Below is a small trained network, with its code and all its weights. Each question gives an input and a target symbol and asks what happens when units are switched off, that is, made to give their printed mean instead of their output.

import numpy as np


def w(rows, s, z=0):
    codes = np.array(rows[::2]) - 128.0
    scale = np.full(codes.shape[1], s)
    scale[-1] = z or s
    return codes * scale


def f(y):
    return y / 2 * (1 + np.tanh(0.7978845608 * (y + 0.044715 * y**3)))


def softmax(a):
    e = np.exp(a - a.max(-1, keepdims=True))
    return e / e.sum(-1, keepdims=True)


def log_softmax(a):
    a = a - a.max(-1, keepdims=True)
    return a - np.log(np.exp(a).sum(-1, keepdims=True))


def net(x, mask):
    ids = ['ΞΣΨαβδηθπ'.index(c) for c in x.split()]
    T = len(ids)
    res = E[ids] + P[:T]
    u = 0
    for l in range(2):
        q, k, v = (res @ M[l].T for M in (Q, K, V))
        z = softmax(np.where(np.tri(T) > 0, q @ k.T / 3**0.5, -1e9)) @ v
        res = res + np.where(mask[u], z, O[l][:, -1]) @ O[l][:, :-1]
        u += 1
        y = f(res @ A[l][:, :-1].T + A[l][:, -1])
        res = res + np.where(mask[u : u + 16], y, B[l][:, -1]) @ B[l][:, :-1]
        u += 16
    return log_softmax(res[-1] @ U[:, :-1].T + U[:, -1])


Q, K, V, O, A, B = {}, {}, {}, {}, {}, {}
E = w([
[211,126,112],'Ξ',
[77,134,23],'Σ',
[115,137,157],'Ψ',
[37,196,190],'α',
[249,164,160],'β',
[67,161,164],'δ',
[137,77,87],'η',
[6,250,249],'θ',
[39,193,185],'π',
],0.014)
P = w([
[135,3,209],'0',
[60,142,84],'1',
[70,135,110],'2',
[63,136,101],'3',
[67,129,100],'4',
[77,165,135],'5',
[54,160,118],'6',
[70,132,87],'7',
[58,143,95],'8',
[53,140,87],'9',
[124,143,126],'10',
[87,121,131],'11',
],0.012)
Q[0] = w([
[1,137,139],'L0H1',
[71,115,158],'L0H1',
[119,132,81],'L0H1',
],0.0087)
K[0] = w([
[191,1,235],'L0H1',
[170,58,145],'L0H1',
[182,107,177],'L0H1',
],0.0085)
V[0] = w([
[29,175,84],'L0H1',
[205,248,253],'L0H1',
[69,76,70],'L0H1',
],0.006)
O[0] = w([
[1,1,159,4],'L0H1',
[153,22,215,248],'L0H1',
[114,79,147,117],'L0H1',
],0.0075,0.0012)
A[0] = w([
[145,146,167,183],'L0N1',
[113,95,6,100],'L0N2',
[132,163,187,58],'L0N3',
[103,182,144,66],'L0N4',
[155,170,180,60],'L0N5',
[114,198,117,97],'L0N6',
[183,140,135,83],'L0N7',
[161,8,161,244],'L0N8',
[136,112,118,237],'L0N9',
[199,126,82,253],'L0N10',
[85,121,156,89],'L0N11',
[179,108,66,123],'L0N12',
[150,130,197,231],'L0N13',
[151,130,160,105],'L0N14',
[56,141,153,156],'L0N15',
[53,92,200,41],'L0N16',
],0.013,0.0038)
B[0] = w([
[33,72,43,160],'L0N1',
[134,108,178,153],'L0N2',
[166,132,133,164],'L0N3',
[162,90,119,189],'L0N4',
[145,129,136,149],'L0N5',
[200,165,128,197],'L0N6',
[123,119,101,120],'L0N7',
[132,209,121,178],'L0N8',
[2,206,155,143],'L0N9',
[95,162,143,138],'L0N10',
[136,83,74,173],'L0N11',
[175,166,122,127],'L0N12',
[77,156,105,184],'L0N13',
[152,98,58,126],'L0N14',
[110,117,99,254],'L0N15',
[109,52,117,217],'L0N16',
],0.0079,0.0086)
Q[1] = w([
[116,81,168],'L1H1',
[214,47,222],'L1H1',
[2,146,18],'L1H1',
],0.008)
K[1] = w([
[159,22,166],'L1H1',
[148,154,127],'L1H1',
[20,185,2],'L1H1',
],0.0093)
V[1] = w([
[121,95,133],'L1H1',
[38,1,124],'L1H1',
[73,91,37],'L1H1',
],0.0059)
O[1] = w([
[207,101,108,135],'L1H1',
[158,76,1,253],'L1H1',
[108,127,63,243],'L1H1',
],0.012,0.0051)
A[1] = w([
[178,78,82,2],'L1N1',
[8,172,84,164],'L1N2',
[106,116,130,140],'L1N3',
[154,132,133,71],'L1N4',
[49,112,74,129],'L1N5',
[95,130,131,91],'L1N6',
[131,172,95,155],'L1N7',
[73,145,170,99],'L1N8',
[56,75,157,114],'L1N9',
[231,180,127,188],'L1N10',
[130,140,240,79],'L1N11',
[158,221,100,66],'L1N12',
[121,160,126,159],'L1N13',
[251,70,110,84],'L1N14',
[105,176,97,120],'L1N15',
[93,98,119,146],'L1N16',
],0.012,0.0052)
B[1] = w([
[184,159,254,199],'L1N1',
[108,107,126,249],'L1N2',
[147,174,87,140],'L1N3',
[170,81,121,121],'L1N4',
[148,192,130,251],'L1N5',
[171,99,95,132],'L1N6',
[134,160,136,157],'L1N7',
[240,126,137,160],'L1N8',
[177,204,145,149],'L1N9',
[72,140,110,143],'L1N10',
[168,169,40,170],'L1N11',
[154,53,117,154],'L1N12',
[75,108,174,147],'L1N13',
[125,176,224,157],'L1N14',
[160,126,227,159],'L1N15',
[109,138,156,175],'L1N16',
],0.0069,0.019)
U = w([
[135,167,122,195],'Ξ',
[105,166,115,191],'Σ',
[58,78,236,253],'Ψ',
[167,105,97,62],'α',
[171,126,158,47],'β',
[99,113,80,75],'δ',
[143,133,171,27],'η',
[254,70,112,114],'θ',
[180,90,78,113],'π',
],0.0098,0.0049)

Each question gives the input, a string of symbols that net reads in full, and the target symbol t.
The units are the heads (3 rows each of Q, K, V and O) and the neurons (one row each of A and B). Each row of codes is followed by its name. A weight is (code - 128) times the scale printed after its matrix; where a second scale follows, it is the last column's (O, A, B and U).
mask holds one flag per unit, layer by layer, with each layer's heads first. A switched-off unit (its flag False) gives its mean, the last column of its rows in O or B, instead of its output. The means were averaged over made-up inputs and are rounded, as every weight is.
A unit's drop is (log p(t) with every unit on - log p(t) with that unit switched off) / (log p(t) with every unit on - log p(t) with every unit switched off).
The circuit of an input: a set's keep is (log p(t) with only the set's units on - log p(t) with every unit switched off) / (log p(t) with every unit on - log p(t) with every unit switched off). Starting from the 12 units with the biggest drops (on a tie, the unit counted first), units are removed one at a time, each time the one whose removal leaves the highest keep (on an exact tie, the one counted first), for as long as the keep stays at least 0.8.
circuit, biggest first: the units of the circuit, biggest drop first
top k neurons: the k neurons with the biggest drops, biggest first
top k neurons in layer l: the k neurons of layer l with the biggest drops, biggest first
drop of u: that unit's drop, to one decimal
input Ψ δ π Ξ, target Ψ: circuit, biggest first => L0H1, L1H1, L1N11
input Ψ δ α δ α Σ Ψ Ξ Ψ α α, target Ψ: top 3 neurons in layer 1 => L1N5, L1N11, L1N9
input θ Ξ β Σ, target θ: circuit, biggest first => L1H1, L0N13, L0H1, L1N1
input θ β Σ Σ, target θ: circuit, biggest first => L1H1, L0H1, L1N1
input Ψ Ψ Ψ Σ δ Σ η π, target Ψ: circuit, biggest first => L1H1, L1N11, L0N16, L0N1
input Ψ π Ξ Ψ η, target Ψ: circuit, biggest first => L1H1, L0H1, L1N11, L0N2
input Ψ δ Σ δ δ β θ π δ Ψ δ, target Ψ: top 2 neurons => L1N11, L1N5
input Ψ π π Ξ, target Ψ: circuit, biggest first => L0H1, L1H1
input Ψ β δ β Ξ δ Ψ α Ψ π, target Ψ: circuit, biggest first => L1N11, L1N15
input Ψ δ Ψ δ Ψ, target Ψ: top 3 neurons => L1N11, L0N16, L1N5
input Ξ θ π θ π δ δ θ δ Σ Ξ, target Ξ: top neuron => L1N11
input θ Σ θ, target θ: top 2 neurons => L0N16, L1N1
input θ θ Σ θ Ψ, target θ: top 3 neurons => L0N16, L1N1, L0N1
input Ψ δ δ β, target Ψ: top 2 neurons => L1N5, L1N11
input Ψ δ β Ψ, target Ψ: top 3 neurons => L1N11, L1N5, L0N16
input θ Ψ θ θ η β Ξ θ, target θ: drop of L0H1 => 0.3
input Ψ θ η, target Ψ: drop of L0H1 => 0.6
input Ψ Ξ θ η δ Σ, target Ψ: drop of L1N3 => 0.0
input Ψ δ δ, target Ψ: drop of L0H1 => 1.8
